Here is a tiny trained network, its code and every weight. The questions are about switching its units off for an input and a target symbol, where a switched-off unit gives its printed mean instead of its output.

import numpy as np


def w(rows, s, z=0):
    codes = np.array(rows[::2]) - 128.0
    scale = np.full(codes.shape[1], s)
    scale[-1] = z or s
    return codes * scale


def f(y):
    return np.maximum(y, 0)


def softmax(a):
    e = np.exp(a - a.max(-1, keepdims=True))
    return e / e.sum(-1, keepdims=True)


def log_softmax(a):
    a = a - a.max(-1, keepdims=True)
    return a - np.log(np.exp(a).sum(-1, keepdims=True))


def net(x, mask):
    ids = ['ΓΔΛΠΩαεζηθμξστφψ'.index(c) for c in x.split()]
    T = len(ids)
    res = E[ids] + P[:T]
    u = 0
    for l in range(2):
        q, k, v = (res @ M[l].T for M in (Q, K, V))
        z = softmax(np.where(np.tri(T) > 0, q @ k.T / 4**0.5, -1e9)) @ v
        res = res + np.where(mask[u], z, O[l][:, -1]) @ O[l][:, :-1]
        u += 1
        y = f(res @ A[l][:, :-1].T + A[l][:, -1])
        res = res + np.where(mask[u : u + 4], y, B[l][:, -1]) @ B[l][:, :-1]
        u += 4
    return log_softmax(res[-1] @ U[:, :-1].T + U[:, -1])


Q, K, V, O, A, B = {}, {}, {}, {}, {}, {}
E = w([
[185,169,64,124],'Γ',
[74,143,160,189],'Δ',
[191,111,98,148],'Λ',
[182,182,70,115],'Π',
[59,219,146,130],'Ω',
[182,181,71,117],'α',
[191,168,107,4],'ε',
[192,108,98,142],'ζ',
[189,112,94,145],'η',
[187,107,87,141],'θ',
[102,132,205,203],'μ',
[215,115,171,120],'ξ',
[174,113,210,171],'σ',
[125,255,137,50],'τ',
[191,115,107,153],'φ',
[189,108,89,146],'ψ',
],0.019)
P = w([
[209,121,53,255],'0',
[208,124,53,225],'1',
[202,124,66,207],'2',
[192,122,78,197],'3',
[191,123,91,184],'4',
[184,120,107,172],'5',
[177,114,118,158],'6',
[168,119,135,147],'7',
[160,113,145,130],'8',
[154,113,166,113],'9',
[152,107,181,101],'10',
[149,110,198,89],'11',
[145,113,231,76],'12',
[172,107,189,76],'13',
],0.0084)
Q[0] = w([
[15,153,138,106],'0.h1',
[255,134,142,168],'0.h1',
[195,197,151,156],'0.h1',
[147,143,161,49],'0.h1',
],0.0091)
K[0] = w([
[180,148,53,160],'0.h1',
[74,78,194,14],'0.h1',
[70,118,253,81],'0.h1',
[131,124,133,153],'0.h1',
],0.0072)
V[0] = w([
[33,105,156,32],'0.h1',
[171,254,157,30],'0.h1',
[139,98,72,94],'0.h1',
[54,154,222,87],'0.h1',
],0.0083)
O[0] = w([
[132,137,200,2,10],'0.h1',
[6,13,93,27,161],'0.h1',
[122,219,76,110,116],'0.h1',
[139,142,59,94,62],'0.h1',
],0.0083,0.011)
A[0] = w([
[110,208,72,95,1],'0.n1',
[55,154,100,172,9],'0.n2',
[107,255,36,77,218],'0.n3',
[46,64,163,173,105],'0.n4',
],0.0075,0.0035)
B[0] = w([
[121,128,182,145,144],'0.n1',
[186,183,101,143,196],'0.n2',
[104,7,140,182,254],'0.n3',
[98,141,143,155,243],'0.n4',
],0.011,0.0028)
Q[1] = w([
[110,96,106,159],'1.h1',
[103,182,129,132],'1.h1',
[112,250,161,79],'1.h1',
[126,199,134,111],'1.h1',
],0.014)
K[1] = w([
[105,138,219,113],'1.h1',
[158,50,147,177],'1.h1',
[97,54,2,191],'1.h1',
[170,47,72,202],'1.h1',
],0.0075)
V[1] = w([
[125,94,248,117],'1.h1',
[63,175,149,187],'1.h1',
[75,175,132,122],'1.h1',
[165,206,82,94],'1.h1',
],0.012)
O[1] = w([
[138,142,252,193,117],'1.h1',
[102,174,188,81,210],'1.h1',
[140,206,75,142,30],'1.h1',
[125,75,23,133,2],'1.h1',
],0.014,0.0099)
A[1] = w([
[187,109,243,182,96],'1.n1',
[253,135,132,7,253],'1.n2',
[177,20,141,143,100],'1.n3',
[136,243,174,166,61],'1.n4',
],0.0073,0.0049)
B[1] = w([
[165,104,39,115,252],'1.n1',
[28,245,88,181,149],'1.n2',
[17,129,2,226,170],'1.n3',
[161,109,21,33,173],'1.n4',
],0.0068,0.024)
U = w([
[116,94,98,83,48],'Γ',
[127,239,166,196,254],'Δ',
[126,129,112,138,53],'Λ',
[115,83,96,70,127],'Π',
[38,199,148,136,251],'Ω',
[117,85,99,76,50],'α',
[34,53,121,92,109],'ε',
[124,121,111,131,90],'ζ',
[126,123,104,127,146],'η',
[125,116,103,116,82],'θ',
[193,168,121,68,97],'μ',
[121,117,184,254,149],'ξ',
[231,69,146,110,28],'σ',
[71,68,230,79,247],'τ',
[127,131,114,142,81],'φ',
[128,118,106,125,169],'ψ',
],0.0091,0.0036)

Each question gives the input, a string of symbols that net reads in full, and the target symbol t.
The units are the heads (4 rows each of Q, K, V and O) and the neurons (one row each of A and B). Each row of codes is followed by its name. A weight is (code - 128) times the scale printed after its matrix; where a second scale follows, it is the last column's (O, A, B and U).
mask holds one flag per unit, layer by layer, with each layer's heads first. A switched-off unit (its flag False) gives its mean, the last column of its rows in O or B, instead of its output. The means were averaged over made-up inputs and are rounded, as every weight is.
A unit's drop is (log p(t) with every unit on - log p(t) with that unit switched off) / (log p(t) with every unit on - log p(t) with every unit switched off).
The circuit of an input: a set's keep is (log p(t) with only the set's units on - log p(t) with every unit switched off) / (log p(t) with every unit on - log p(t) with every unit switched off). Starting from all 10 units, units are removed one at a time, each time the one whose removal leaves the highest keep (on an exact tie, the one counted first), for as long as the keep stays at least 0.8.
circuit, biggest first: the units of the circuit, biggest drop first
unit that matters most: the unit with the biggest drop
top k neurons: the k neurons with the biggest drops, biggest first
k most important neurons of layer l: the k neurons of layer l with the biggest drops, biggest first
input ξ θ Λ ψ ξ ξ η ψ ξ ε, target ε: circuit, biggest first	[1.h1, 1.n3, 0.n3, 0.h1]
input σ ψ Π φ ζ Ω ζ, target Ω: top neuron	[1.n2]
input Δ σ Π Π θ ξ Π Λ Λ Π Ω φ, target Ω: circuit, biggest first	[0.h1, 1.n2, 1.h1]
input ψ Δ α ψ ζ φ ξ ξ Λ, target ξ: top 2 neurons	[1.n4, 1.n3]
input σ Λ Γ ξ σ η μ θ Λ, target μ: circuit, biggest first	[1.h1, 1.n4, 0.n4, 1.n1]
input ξ ζ Π Π Γ ξ τ ξ τ η η ξ ψ, target ξ: top 2 neurons	[0.n3, 1.n4]
input ξ η Λ ε ζ Γ Γ τ τ ψ Γ Λ, target τ: circuit, biggest first	[0.h1, 0.n3, 1.h1, 0.n1]
input σ τ ψ σ Π ψ ξ ξ ζ ζ φ η σ, target σ: circuit, biggest first	[1.n1, 1.h1, 1.n4, 0.n3]
input μ Λ ξ Π, target ξ: circuit, biggest first	[0.n3, 1.n4]
input ε σ α α Δ Δ ξ θ φ, target ξ: circuit, biggest first	[1.h1, 1.n4, 0.h1]
input Π μ Λ ψ μ ζ η μ ψ η, target μ: circuit, biggest first	[1.h1, 1.n4, 1.n1]
input η μ τ Γ Γ ψ, target τ: 3 most important neurons of layer 1	[1.n3, 1.n1, 1.n4]
input Π Δ σ ξ Γ η Ω θ η ξ τ τ ξ α, target ξ: 2 most important neurons of layer 1	[1.n4, 1.n3]
input Π Ω σ θ ζ ξ σ σ Π, target σ: 2 most important neurons of layer 1	[1.n1, 1.n4]
input ξ Λ ψ μ τ Δ ξ ψ σ ξ φ τ ψ, target τ: unit that matters most	0.h1
input Π Λ Δ τ ξ τ φ φ φ μ Δ, target μ: top 2 neurons	[1.n4, 0.n3]
input α α φ α μ τ σ Π Π, target σ: top 2 neurons	[0.n3, 1.n1]
input ψ Δ σ Λ Π ε η, target ε: circuit, biggest first	[0.h1, 1.h1, 1.n3]
input η Λ ξ Π, target ξ: circuit, biggest first	[1.n4, 0.n3, 1.n1]
input Δ μ ξ α μ α ξ ξ Δ α Π ε ψ, target ε: 2 most important neurons of layer 1	[1.n3, 1.n1]
